Below is a small trained network, with its code and all its weights. Each question gives an input and a target symbol and asks what happens when units are switched off, that is, made to give their printed mean instead of their output.

import numpy as np


def w(rows, s, z=0):
    codes = np.array(rows[::2]) - 128.0
    scale = np.full(codes.shape[1], s)
    scale[-1] = z or s
    return codes * scale


def norm(h):
    return h / np.sqrt((h * h).mean(-1, keepdims=True) + 1e-5)


def f(y):
    return np.maximum(y, 0)


def softmax(a):
    e = np.exp(a - a.max(-1, keepdims=True))
    return e / e.sum(-1, keepdims=True)


def log_softmax(a):
    a = a - a.max(-1, keepdims=True)
    return a - np.log(np.exp(a).sum(-1, keepdims=True))


def net(x, mask):
    ids = ['ΔΛΠΣΦαγζηθξτ'.index(c) for c in x.split()]
    T = len(ids)
    res = E[ids] + P[:T]
    r = norm(res)
    for j in range(3):
        rows = slice(3 * j, 3 * j + 3)
        q, k, v = (r @ M[0][rows].T for M in (Q, K, V))
        z = softmax(np.where(np.tri(T) > 0, q @ k.T / 3**0.5, -1e9)) @ v
        o = O[0][rows]
        res = res + np.where(mask[j], z, o[:, -1]) @ o[:, :-1]
    y = f(norm(res) @ A[0][:, :-1].T + A[0][:, -1])
    res = res + np.where(mask[3:15], y, B[0][:, -1]) @ B[0][:, :-1]
    return log_softmax(norm(res)[-1] @ U[:, :-1].T + U[:, -1])


Q, K, V, O, A, B = {}, {}, {}, {}, {}, {}
E = w([
[222,120,134,59],'Δ',
[221,123,111,58],'Λ',
[194,121,118,51],'Π',
[200,135,128,63],'Σ',
[75,167,56,31],'Φ',
[217,210,157,85],'α',
[233,74,176,95],'γ',
[76,82,179,66],'ζ',
[173,84,225,87],'η',
[96,174,215,67],'θ',
[145,30,17,71],'ξ',
[173,5,107,105],'τ',
],0.0032)
P = w([
[196,141,114,4],'0',
[171,131,127,15],'1',
[146,128,138,36],'2',
[135,117,138,59],'3',
[122,121,149,83],'4',
[107,108,153,104],'5',
[103,106,157,123],'6',
[91,90,170,138],'7',
[81,69,183,145],'8',
],0.0041)
Q[0] = w([
[131,189,80,193],'head 1',
[131,120,67,248],'head 1',
[166,100,82,95],'head 1',
[120,121,177,48],'head 2',
[162,70,127,52],'head 2',
[151,184,126,175],'head 2',
[136,190,125,91],'head 3',
[107,113,140,127],'head 3',
[164,212,117,98],'head 3',
],0.013)
K[0] = w([
[201,139,139,31],'head 1',
[203,206,142,37],'head 1',
[77,129,196,125],'head 1',
[95,103,211,254],'head 2',
[64,176,197,194],'head 2',
[139,69,70,8],'head 2',
[103,68,171,142],'head 3',
[156,169,106,194],'head 3',
[82,10,192,129],'head 3',
],0.0082)
V[0] = w([
[188,141,211,136],'head 1',
[202,2,113,128],'head 1',
[140,100,27,115],'head 1',
[49,185,118,108],'head 2',
[181,205,113,107],'head 2',
[112,10,48,107],'head 2',
[157,79,100,120],'head 3',
[73,104,118,120],'head 3',
[89,89,217,146],'head 3',
],0.0067)
O[0] = w([
[93,182,86,128,120],'head 1',
[1,68,80,64,194],'head 1',
[94,27,158,158,178],'head 1',
[131,74,215,38,96],'head 2',
[68,119,184,198,230],'head 2',
[246,39,56,173,123],'head 2',
[89,92,127,142,197],'head 3',
[130,118,119,69,85],'head 3',
[188,127,66,87,1],'head 3',
],0.0059,0.0025)
A[0] = w([
[137,70,192,143,167],'neuron 1',
[131,161,150,103,23],'neuron 2',
[104,73,127,116,107],'neuron 3',
[35,114,168,84,126],'neuron 4',
[59,145,116,229,147],'neuron 5',
[63,196,97,249,176],'neuron 6',
[158,203,160,80,8],'neuron 7',
[150,82,222,80,95],'neuron 8',
[129,130,126,128,113],'neuron 9',
[48,194,2,84,101],'neuron 10',
[142,236,142,119,74],'neuron 11',
[69,101,144,101,120],'neuron 12',
],0.0038,0.0016)
B[0] = w([
[221,166,89,182,202],'neuron 1',
[147,110,134,86,133],'neuron 2',
[167,144,138,168,177],'neuron 3',
[225,158,88,176,252],'neuron 4',
[166,83,64,235,158],'neuron 5',
[149,53,61,242,151],'neuron 6',
[136,73,125,50,143],'neuron 7',
[206,186,80,209,205],'neuron 8',
[134,131,132,132,128],'neuron 9',
[235,231,135,210,186],'neuron 10',
[150,5,100,124,148],'neuron 11',
[207,166,108,175,207],'neuron 12',
],0.0027,0.0038)
U = w([
[122,137,97,184,181],'Δ',
[120,113,115,155,87],'Λ',
[125,118,124,142,4],'Π',
[122,127,128,153,51],'Σ',
[239,59,222,157,206],'Φ',
[35,181,217,209,148],'α',
[123,134,70,176,61],'γ',
[197,117,79,2,100],'ζ',
[166,241,32,118,121],'η',
[104,190,208,30,144],'θ',
[57,30,158,96,131],'ξ',
[46,63,83,64,161],'τ',
],0.0076,0.0031)

Each question gives the input, a string of symbols that net reads in full, and the target symbol t.
The units are the heads (3 rows each of Q, K, V and O) and the neurons (one row each of A and B). Each row of codes is followed by its name. A weight is (code - 128) times the scale printed after its matrix; where a second scale follows, it is the last column's (O, A, B and U).
mask holds one flag per unit, heads first, then neurons. A switched-off unit (its flag False) gives its mean, the last column of its rows in O or B, instead of its output. The means were averaged over made-up inputs and are rounded, as every weight is.
A unit's drop is (log p(t) with every unit on - log p(t) with that unit switched off) / (log p(t) with every unit on - log p(t) with every unit switched off).
The circuit of an input: a set's keep is (log p(t) with only the set's units on - log p(t) with every unit switched off) / (log p(t) with every unit on - log p(t) with every unit switched off). Starting from the 12 units with the biggest drops (on a tie, the unit counted first), units are removed one at a time, each time the one whose removal leaves the highest keep (on an exact tie, the one counted first), for as long as the keep stays at least 0.8.
circuit, biggest first: the units of the circuit, biggest drop first
which heads matter: for each layer, one digit per head in row order, 1 if its drop is at least 0.15 and else 0, layers parted by /
drop when u is switched off: that unit's drop, to one decimal
input α Λ Δ α Φ, target α: which heads matter	010
input Φ Σ ζ, target ζ: circuit, biggest first	(head 2; head 1)
input Σ η Φ Φ Φ ξ Π α Λ, target α: circuit, biggest first	(head 2)
input θ α α α τ Λ, target τ: which heads matter	100
input Λ θ θ α θ η, target θ: circuit, biggest first	(head 2; head 1)
input Φ Δ Λ Δ τ α ζ Δ, target ζ: circuit, biggest first	(head 2; head 1)
input Δ η Σ, target η: which heads matter	100
input Σ ξ ζ ζ Φ, target ζ: which heads matter	010
input Φ Σ α τ Δ, target τ: which heads matter	100
input τ α Φ Φ α ζ α, target ζ: which heads matter	001
input Φ η Φ θ Π, target θ: which heads matter	010
input Φ Φ α Δ Λ Φ, target Φ: which heads matter	100
input Λ Δ α Δ Λ η θ Λ, target θ: which heads matter	010
input Φ η Δ, target η: circuit, biggest first	(head 1; head 2)
input Φ Δ γ θ Δ θ ξ Λ, target ξ: which heads matter	100
input Φ Φ α Δ α Π, target α: circuit, biggest first	(head 2)
input Φ Φ γ Δ Φ Λ θ α, target θ: circuit, biggest first	(head 2; head 3)
input Σ θ Σ, target θ: drop when head 2 is switched off	0.4
input Λ Λ Φ Φ Φ, target Φ: drop when head 2 is switched off	0.1
input Φ Φ Λ Φ Λ ξ Δ τ ζ, target τ: drop when head 1 is switched off	0.7
